[ -7   2  22   8  -3 -31  36   7 -55  -3   4  21  26  -1  15  -5  -5   9
  -2] : <176>
[  1   9   6   5 -10 -37   3   4 -49   4  24  -3  43  -4  21 -22  -5  10
 -10] : <157>
[  1   8 -13   2 -10  -1 -22   4  31 -21  -2 -15  13  -5   7 -36 -16  -3
 -21] : <52>
[  9 -12 -17  -1  -5   3 -17  13  25 -17 -20 -22 -34   0  -4 -36  -6 -28
  -4] : <175>
[-12   0  14  -2  13  25  23  -8  18   2 -13  26 -14   3 -13  44   7  11
  11] : <160>
[  5 -10 -37   4   4  36  -5 -14  55  -8  -8  13   0   0 -13  32  -2  17
  -3] : <81>
[-18  15  15   5   3  11  21  -8  20 -17  -5  29  28  -3   3  18 -12  22
 -11] : <32>
[ 11   9 -20   0 -12 -14 -40  -2   1  -1  30  -2   9  -5  41  13  12   3
 -14] : <16>
[ -9  -2  21   0  11   5  31  -6 -21  12  -1  30  -2   3  -5  41   9  13
  14] : <96>
[  8   8  -8   3 -13 -28 -22   1 -28   6  27 -21  37  -4  18 -31  -6   4
 -13] : <45>
at: [12 -1 30 -2  3 -5 41  9 13] : <96>, 10
at: [  0 -13  32  -2] : <81>, 14
at: [  5 -10 -37   3   4] : <157>, 4

[-19  35  26 -45 -34 -16  -7 -11  26 -31   0  -7 -22 -61 -25  -4   3  -7
  -7   3  18 -17  -3  -3   5 -22 -38 -28  -3 -44  -8  16  46   6] -> <64>
[-16  -7  -9  26 -31   0 -18   2 -58  -1 -11   2 -22   3 -28  18 -20   3
  -7  -4   3 -25  -3  -3   5  -8 -38  47  -3  24  -4  -6 -27   6] -> <59>
[-19  35  26 -56 -34 -16  -7   2  26 -31 -11 -61 -22   3  -7  18  -7   3
  -7  -4 -17 -25  -1  -3   5  -8 -38 -11  -3  -6 -57  16  24 -20] -> <122>
at: [-16  -7 -11  26 -31   0  -7] : <64>, 6
at: [-61 -22   3  -7  18  -7   3  -7  -4 -17 -25] : <122>, 12
at: [  2 -22] : <59>, 12
find: [-19  35  26 -56 -34 -16  -7   2  26 -31 -11 -61 -22   3  -7  18  -7   3
  -7  -4 -17 -25  -1  -3   5  -8 -38 -11  -3  -6 -57  16  24 -20] : <122>

[  8 -10 -31 -39 -44 -35 -27 -20 -15 -16 -18 -17 -12  -3   6  13  24  27
  20  21  22  13   4  -2  -5  -8 -12 -15 -17 -21 -13  -4   3  46  17  27
  35  43 -30  34  -3]  <50>
[  8  19  22  27  22  12   2  -8 -12 -16 -18 -17 -19 -15  -8  -2   1   9
  17  21  26  35  39  41  40  33  17  -6 -42 -41  30 -48 -43  16 -27 -18
 -11  -6 -32  10  28]  <111>
[  8  19  22  27  22  12   2  -8 -12 -16 -18 -17 -19 -15  -8  -2   1   9
  17  21  26  35  39  41  40  33  17  -6 -17 -35  30 -48 -44   3 -28 -22
 -13  -8 -32   3  44]  <23>
[-18  -8  -2  27  22  16   7  -4 -12 -16 -18 -17 -19 -15 -10  -5  -3   5
  17  21  26  35  39  40  43  40  27   5 -17 -35  30 -48 -44   0 -30 -24
 -14  -8 -32   3  46]  <67>
find: [  8  19  22  27  22  12   2  -8 -12 -16 -18 -17 -19 -15  -8  -2   1   9
  17  21  26  35  39  41  40  33  17  -6 -42 -41  30 -48 -43  16 -27 -18
 -11  -6 -32  10  28] : <111>
find: [  8  19  22  27  22  12   2  -8 -12 -16 -18 -17 -19 -15  -8  -2   1   9
  17  21  26  35  39  41  40  33  17  -6 -17 -35  30 -48 -44   3 -28 -22
 -13  -8 -32   3  44] : <23>

[41 15 -2 -2 -1 -4 35 16  0] = <128>
[ -8 -11  -5 -25 -10  -1  29  20   4] = <27>
[-2  3  3  1 19 17 -3 25 19] = <11>
[ 32  20   4  10   0   4 -32 -27  -6] = <102>
[-49  -5  -7  -8 -12  -5 -25 -10  -3] = <126>
at: [-1 29] : <27>, 6
at: [-11  -5 -25 -10  -1] : <27>, 2
at: [ -8 -12  -5 -25 -10] : <126>, 4
at: [29 20] : <27>, 7
at: [ 3  3  1 19] : <11>, 2
at: [-4 35] : <128>, 6
at: [15 -2 -2 -1] : <128>, 2

[ 43  45 -44 -44  19] -> <94>
[ 46  45 -45 -43  42] -> <178>
[ 43  42 -43 -46  48] -> <88>
[ 43  45 -44 -46  43] -> <121>
[ 48  46 -46 -44  44] -> <104>
[-45 -45 -44 -44 -46] -> <17>
[ 46  46 -47 -45  43] -> <188>
[ 44  45 -46 -46  41] -> <136>
[ 45  49 -46 -47  45] -> <169>
[ 45  46 -45 -44  46] -> <73>
[ 45  45 -44 -45  44] -> <142>
[ 44  44 -43 -45  45] -> <47>
at: [48 46] : <104>, 1
at: [ 46 -45 -44  46] : <73>, 2
at: [ 45 -44 -44  19] : <94>, 2
at: [ 45 -44 -46] : <121>, 2
at: [-45  44] : <142>, 4
at: [-47 -45  43] : <188>, 3

[ 18   8  34 -31   7   4 -31   8  19 -18   8 -18] : <118>
[ 18   8  34 -31   7   4 -31  13  37   7   3   7] : <82>
[ 18   8  34 -31   7   4 -16   8  19 -18   8 -18] : <20>
[-10   7  34   7 -16 -31   4   0 -48  47   5  47] : <38>
at: [ 34 -31   7   4 -31  13  37] : <82>, 3
at: [  7   4 -16   8] : <20>, 5
at: [  4   0 -48  47] : <38>, 7
at: [ 18   8  34 -31   7   4 -16   8  19 -18] : <20>, 1
find: [ 18   8  34 -31   7   4 -16   8  19 -18   8 -18] : <20>
at: [ 34 -31   7   4 -16] : <20>, 3

[-45  45 -39  48  43 -45 -13  21 -48  47   5  -5  44   1 -51]  <116>
[-48  45 -39  48  43 -45 -13  21 -48  47   5  -5  44   1 -51]  <65>
[-45  45 -46  47 -45 -44 -28 -21 -31  36 -21 -11  45  34 -42]  <60>
[-39  49  43 -45 -39  48 -28  -4 -31  36 -21 -11  45  34 -42]  <135>
find: [-45  45 -39  48  43 -45 -13  21 -48  47   5  -5  44   1 -51] : <116>
find: [-45  45 -46  47 -45 -44 -28 -21 -31  36 -21 -11  45  34 -42] : <60>
find: [-48  45 -39  48  43 -45 -13  21 -48  47   5  -5  44   1 -51] : <65>

[-10  24 -12 -20  14   7  25  13   0   3  19  24   7  21 -16  23  -4  -2
  14 -15   1  -8  14  -6   7  18  36   9  -2  20  23 -25  14   4 -15   4
   3   3  -3 -26   1 -18  -3  25  12  29  21  27 -19   4   3  14  13]  <210>
[ 31  -6  34  42   4  12  -8   6  20  16  -1  -6  13  -3  38  -5  25  22
   5  36  20  29   5  27  13   1 -20  10  23  -2  -5  48   4  16  36  16
  17  16  24  49  19  40  23  -8   7 -12  -3 -10  42  16  17   5   6]  <9>
[ -7  30 -11 -19  20  11  30  16   3   7  24  29  10  26 -15  27  -2   0
  18 -12   4  -6  19  -4  10  22  43  13   1  25  28 -24  19   7 -12   7
   7   7  -1 -25   5 -16   0  31  16  34  26  33 -18   6   6  18  17]  <77>
[ 24  -3  30  34   3  13  -3   8  17  16   0  -2  15   0  32   0  22  21
   7  28  17  25   4  24  12   4 -14   9  19   0   0  38   5  16  28  15
  15  13  23  38  15  31  21  -4   7  -5   0  -4  34  16  16   6   7]  <196>
[ -6  31  -9 -18  21  12  33  19   5   8  26  31  12  28 -14  30   0   2
  20 -11   5  -4  20  -2  11  24  45  15   2  27  30 -23  21   9 -12   9
   8   9   1 -24   6 -15   1  33  18  37  28  35 -17   8   8  20  19]  <162>
[-16 -19  -7 -12 -24 -10 -10  -8 -14  -9 -18 -15  -5 -12 -10  -8  -9  -3
 -11 -15 -15 -11 -19  -7 -15 -13 -19 -18 -15 -20 -11 -10 -13  -8 -18 -13
 -14 -17  -4 -13 -19 -16 -11 -14 -17 -10 -13 -13 -12  -7 -10 -17 -11]  <29>
[ 32  -7  34  44   4  12  -8   6  20  16  -2  -6  13   0 -14   2  30  28
   4  37  19  30   5  27  14   0 -21  10  23  -2  -6  50   3  16  37  16
  17  17  24  50  19  40  23  -8   7 -12  -3 -11  43  17  18   5   6]  <106>
[17 24 53 22 14 12  6  8 13 11  9  8 11  7 20  6 15 12  8 20 16 18 13 16
 17  9  4 17 19 10  9 24  8  9 21 14 13 14 12 25 17 21 14  7 12  5 10  4
 22 12 14 13 10]  <133>
[16 17 11 14 18 12 14 10 10  8 15 15 10 13 12 12 10  8 10 12 12 12 16 11
 18 13 16 20 17 15 14 14 10  6 14 13 12 13  7 14 16 12  9 14 14 13 16 10
 13 10 14 16 13]  <43>
[ 29  -6  32  40   4  12  -7   6  20  16  -1  -5  12  -3  36  -5  24  21
   5  34  18  27   5  25  12   1 -19   9  21  -2  -5  45   4  16  35  15
  16  16  23  46  18  38  22  -7   7 -11  -3  -9  39  16  16   5   5]  <214>
[ -3  30  -8 -15  21  12  30  17   5   8  25  28  11  26 -12  27   0   2
  18  -9   6  -3  20  -2  12  22  42  16   4  25  27 -19  19   8  -9   9
   8   9   0 -20   7 -12   2  30  17  33  26  31 -14   8   8  19  18]  <53>
[16 12 15 16 13 13 11 11 12 11 11 11 12 11 15 11 13 12 10 14 13 14 13 14
 15 11 10 15 16 11 12 17 10 10 15 13 12 12 12 17 14 14 12 11 12 11 13  9
 16 12 14 13 12]  <13>
at: [17 24 50] : <106>, 38
at: [ 28 -14  30   0   2] : <162>, 14
at: [ 6 14 13 12 13  7 14 16 12  9] : <43>, 34

[-43  18  -3 -14   2   6  29   6 -15 -26] -> <99>
[-17   2 -11  17  22   8  -4  12 -21  22] -> <183>
[ 16 -25   4  20  -7   8  -2 -30   0  14] -> <49>
[-29 -48  39  -2   0  10  11  18   6  -6] -> <208>
[  8 -17   7  20   2   3  -6 -24  22  25] -> <15>
[  6  29   5 -15 -26  32  15  12  -4  -9] -> <206>
[-36   2 -11   8  36  18  -4  21 -27  14] -> <185>
[  5  10  -3 -40  -9  32  19  18  -7 -18] -> <180>
[ 19 -17   7  20  -7   8  -4 -27   0  22] -> <89>
[  5  10  -3 -40  -9  -2  19  18  -7 -18] -> <108>
[-32  26 -11  -8  -4   3  29   3 -13 -12] -> <172>
at: [ -4  21 -27] : <185>, 7
at: [-25   4  20  -7] : <49>, 2
at: [-9 32] : <180>, 5
at: [  6  29   6 -15 -26] : <99>, 6
at: [-48  39  -2   0  10  11  18   6] : <208>, 2
at: [  3 -13 -12] : <172>, 8
at: [12 -4] : <206>, 8

[-13  -4   2  13 -11   8  12  -8  17   0  -1  11 -12  -4  17   4  21   0
  -2  10  36  -2]  <36>
[ -2  11 -12  10  15  10  16  16  16  12  10  14  17  10  11   7   9  12
  11  13   9  11]  <63>
[ 34  25  18   5  32  10   7  28   1  19  21   8  34  24   0  14  -5  19
  22   8 -21  21]  <97>
[-10  -1   6  19  -8  13  16  -4  22   4   3  15 -10   0  23   9  28   5
   2  16  43   3]  <145>
[11 14 16 11 13  9 16 13 17 12 11 15 15 10 12  7 10 10 11 13 12 10]  <91>
[-8  1  7 20 -6 15 18 -2 24  6  4 17 -8  1 25 11 29  7  3 17 45  4]  <39>
at: [14 16 11 13  9] : <91>, 2
at: [ -1  11 -12] : <36>, 11
at: [ 6 19 -8 13 16] : <145>, 3

[30  0 21 28  0 12 55  0 23 33 31 16 18  0  0  8  7 15 15  9 19 14 20  4
 11 17 24 24 24 21  1 18  6  0 43  0 22  1 19 29  0  0  0  9  9 42  2]  <14>
[18 11 20 22 10 13 26 11 17 23 21 19 16  5 16 19  7 20  8 15  9 15 14 13
 22 20 22 20 18 18 14 21 12  9 20 14 15 10 15 17 11  9 15 17 12 19 12]  <114>
[14 24 19 18 15 13 14 21 14 19 16 20 17 21 21 18 19 21 15 18 17 18 19 18
 27 21 22 16 16 18 20 23 15 21 10 20 11 15 13 12 20 13 23 19 14 10 17]  <26>
at: [14 24 19 18 15 13 14 21 14] : <26>, 1
at: [19  7 20  8 15  9 15 14] : <114>, 16
at: [20  8 15  9 15 14 13] : <114>, 18
at: [ 7 15 15  9 19 14 20  4] : <14>, 17

[22 25 23 19 23 18 22 23 23 21 20 22 25 20 19 17] : <130>
[22 25 23 19 23 18 22 23 23 21 20 22 25 21 19 19] : <41>
[22 25  3 19 23 18 22  0 23 21 20 22 25 20 19 17] : <140>
[22 27 27 17 25 16 27 26 26 19 17 24 28 17 18 12] : <155>
[ 0  9 31  0 53 17 12 47  1 32 34 13 57 40  0 23] : <28>
[ 0  0  9 31  0 22 27  0 37  7  5 25  0  0 38 16] : <33>
[18 23 26 19 22 16 27 22 28 20 19 24 24 16 20 12] : <137>
[ 0  2 12 33  0 25 30  0 40  9  7 28  0  2 41 18] : <134>
at: [17 25 16 27] : <155>, 4
find: [22 25 23 19 23 18 22 23 23 21 20 22 25 20 19 17] : <130>
at: [ 0  9 31  0 53 17] : <28>, 1
at: [ 0  0  9 31] : <33>, 1

[ 41  46 -48 -46  39] = <79>
[ 41  42 -45 -19  15] = <48>
[ 43  42 -43 -45  45] = <168>
[ 45  46 -44 -44  44] = <86>
[ 44 -46 -45  42  36] = <24>
[ 44  45 -44 -44  44] = <163>
[ 44  42 -45 -46  46] = <143>
at: [ 42 -45 -19  15] : <48>, 2
at: [-45  45] : <168>, 4
at: [ 41  46 -48] : <79>, 1
find: [ 45  46 -44 -44  44] : <86>
at: [ 44  42 -45 -46] : <143>, 1

